Below is a small trained network, with its code and all its weights. Each question gives an input and a class and asks what happens when units are switched off, that is, made to give their printed mean instead of their output.

import numpy as np


def w(rows, s, z=0):
    codes = np.array(rows[::2]) - 128.0
    scale = np.full(codes.shape[1], s)
    scale[-1] = z or s
    return codes * scale


def norm(h):
    return h / np.sqrt((h * h).mean(-1, keepdims=True) + 1e-5)


def f(y):
    return y / 2 * (1 + np.tanh(0.7978845608 * (y + 0.044715 * y**3)))


def log_softmax(a):
    a = a - a.max(-1, keepdims=True)
    return a - np.log(np.exp(a).sum(-1, keepdims=True))


def net(x, mask):
    res = np.array(x, float).reshape(1, 7) / 4 @ E
    u = 0
    for l in range(2):
        y = f(norm(res) @ A[l][:, :-1].T + A[l][:, -1])
        res = res + np.where(mask[u : u + 7], y, B[l][:, -1]) @ B[l][:, :-1]
        u += 7
    return log_softmax(norm(res)[-1] @ U[:, :-1].T + U[:, -1])


A, B = {}, {}
E = w([
[42,99,99,59,190,156,153,146,103,176],'x0',
[162,88,77,132,174,85,118,90,116,126],'x1',
[115,137,116,181,133,157,222,75,163,142],'x2',
[139,129,129,122,134,145,128,117,113,115],'x3',
[210,126,128,67,131,127,162,160,176,162],'x4',
[108,254,77,101,158,102,133,121,150,79],'x5',
[110,123,128,107,112,153,79,80,189,129],'x6',
],0.0058)
A[0] = w([
[126,115,142,95,128,183,76,63,209,117,123],'0.n0',
[174,106,103,131,206,125,123,86,140,143,4],'0.n1',
[110,110,113,161,108,144,254,69,175,110,35],'0.n2',
[90,199,189,111,90,219,156,179,133,176,74],'0.n3',
[160,158,156,161,82,146,126,139,130,114,41],'0.n4',
[141,84,83,111,170,63,134,74,115,114,71],'0.n5',
[170,143,155,162,163,112,206,203,42,107,109],'0.n6',
],0.0079,0.0032)
B[0] = w([
[82,125,55,116,49,101,174,113,122,172,250],'0.n0',
[175,96,95,186,142,136,126,173,141,150,148],'0.n1',
[140,109,159,36,110,92,2,198,75,103,251],'0.n2',
[177,135,99,195,176,147,97,158,121,134,255],'0.n3',
[128,80,91,146,216,156,117,136,174,109,159],'0.n4',
[131,164,95,226,129,168,67,197,131,140,206],'0.n5',
[75,114,51,92,30,130,115,68,183,163,251],'0.n6',
],0.0089,0.0028)
A[1] = w([
[54,117,140,194,130,96,125,93,80,78,168],'1.n0',
[139,2,207,161,109,146,151,102,96,193,107],'1.n1',
[101,150,148,72,158,77,177,113,151,86,6],'1.n2',
[87,104,100,76,197,190,137,160,118,173,118],'1.n3',
[201,111,144,171,63,90,117,107,175,38,39],'1.n4',
[196,106,86,82,131,98,196,185,194,108,130],'1.n5',
[107,167,166,139,69,198,156,190,123,127,111],'1.n6',
],0.0077,0.0022)
B[1] = w([
[229,110,200,95,118,155,163,125,147,204,209],'1.n0',
[130,255,98,119,152,96,142,121,130,77,255],'1.n1',
[174,134,104,201,149,88,102,110,123,108,118],'1.n2',
[109,65,174,167,132,111,155,103,150,69,225],'1.n3',
[25,52,128,121,186,142,174,156,111,109,212],'1.n4',
[144,141,198,137,121,162,122,89,97,160,194],'1.n5',
[181,70,34,142,119,96,96,132,121,143,147],'1.n6',
],0.0095,0.0046)
U = w([
[52,101,36,111,12,102,139,86,158,196,224],'0',
[37,41,165,161,229,138,198,119,125,72,64],'1',
[134,103,162,53,105,61,13,186,60,96,51],'2',
[141,252,107,154,151,78,158,111,112,88,237],'3',
[190,100,50,254,165,159,63,178,143,178,4],'4',
[196,133,212,116,111,160,156,86,120,224,174],'5',
],0.0093,0.0018)

Each question gives the input, the list of numbers given to net, and the class t.
The units are the neurons (one row each of A and B). Each row of codes is followed by its name. A weight is (code - 128) times the scale printed after its matrix; where a second scale follows, it is the last column's (A, B and U).
mask holds one flag per neuron, layer by layer. A switched-off neuron (its flag False) gives its mean, the last column of its row in B, instead of its output. The means were averaged over made-up inputs and are rounded, as every weight is.
A unit's drop is (log p(t) with every unit on - log p(t) with that unit switched off) / (log p(t) with every unit on - log p(t) with every unit switched off).
The circuit of an input: a set's keep is (log p(t) with only the set's units on - log p(t) with every unit switched off) / (log p(t) with every unit on - log p(t) with every unit switched off). Starting from the 12 units with the biggest drops (on a tie, the unit counted first), units are removed one at a time, each time the one whose removal leaves the highest keep (on an exact tie, the one counted first), for as long as the keep stays at least 0.8.
circuit, biggest first: the units of the circuit, biggest drop first
unit that matters most: the unit with the biggest drop
top k neurons: the k neurons with the biggest drops, biggest first
k most important neurons of layer l: the k neurons of layer l with the biggest drops, biggest first
input [-8,0,1,6,6,7,3], class 1: top 2 neurons => [1.n4; 1.n1]
input [3,1,1,-4,1,-5,-2], class 3: unit that matters most => 1.n1
input [-4,-7,-4,1,8,-8,3], class 3: 2 most important neurons of layer 1 => [1.n1; 1.n0]
input [5,7,0,-4,8,6,-4], class 5: top 4 neurons => [1.n5; 1.n1; 0.n3; 1.n4]
input [-4,-5,3,-2,7,-7,4], class 3: 2 most important neurons of layer 0 => [0.n6; 0.n5]
input [-5,-8,5,1,-1,-5,5], class 4: top 2 neurons => [0.n3; 0.n6]
input [-7,-7,5,-6,3,-5,5], class 1: 4 most important neurons of layer 0 => [0.n4; 0.n5; 0.n6; 0.n1]
input [3,-1,-5,-8,-3,-6,4], class 3: top 2 neurons => [1.n1; 0.n2]
input [-7,-8,6,4,3,-4,1], class 4: top 2 neurons => [0.n3; 1.n3]
input [-6,8,7,1,7,6,-3], class 4: top 4 neurons => [0.n1; 0.n5; 1.n1; 1.n3]
input [7,-1,6,0,6,2,6], class 1: 2 most important neurons of layer 1 => [1.n3; 1.n0]
input [2,-4,-4,6,-8,3,6], class 5: top 2 neurons => [1.n0; 0.n6]
input [5,0,3,6,3,7,-7], class 0: top 2 neurons => [0.n6; 1.n1]
input [-1,0,-7,4,-8,-7,6], class 5: circuit, biggest first => [1.n0; 0.n2]
input [-8,5,-6,-3,8,7,1], class 1: top 4 neurons => [1.n4; 0.n2; 1.n1; 1.n0]
input [-8,3,-3,-8,-2,-2,5], class 1: top 2 neurons => [1.n4; 0.n6]
input [7,-7,-4,1,-2,2,-4], class 1: top 2 neurons => [1.n3; 0.n5]
input [6,8,-4,-7,-3,-4,7], class 4: unit that matters most => 0.n5
input [-6,-7,8,1,-8,-3,-7], class 2: 2 most important neurons of layer 0 => [0.n2; 0.n0]
input [-5,-8,7,4,-1,-6,-7], class 4: 3 most important neurons of layer 0 => [0.n3; 0.n4; 0.n0]
input [-6,6,5,8,4,3,-4], class 1: top 3 neurons => [1.n4; 0.n0; 0.n3]
input [-6,-6,4,-2,-1,-7,4], class 3: circuit, biggest first => [1.n1]
input [5,-6,5,-5,-3,-1,-6], class 0: top 3 neurons => [0.n6; 0.n5; 0.n4]
input [0,6,-6,8,7,-5,6], class 5: 2 most important neurons of layer 1 => [1.n5; 1.n6]
input [-8,-2,4,5,8,-7,5], class 1: 2 most important neurons of layer 1 => [1.n4; 1.n0]
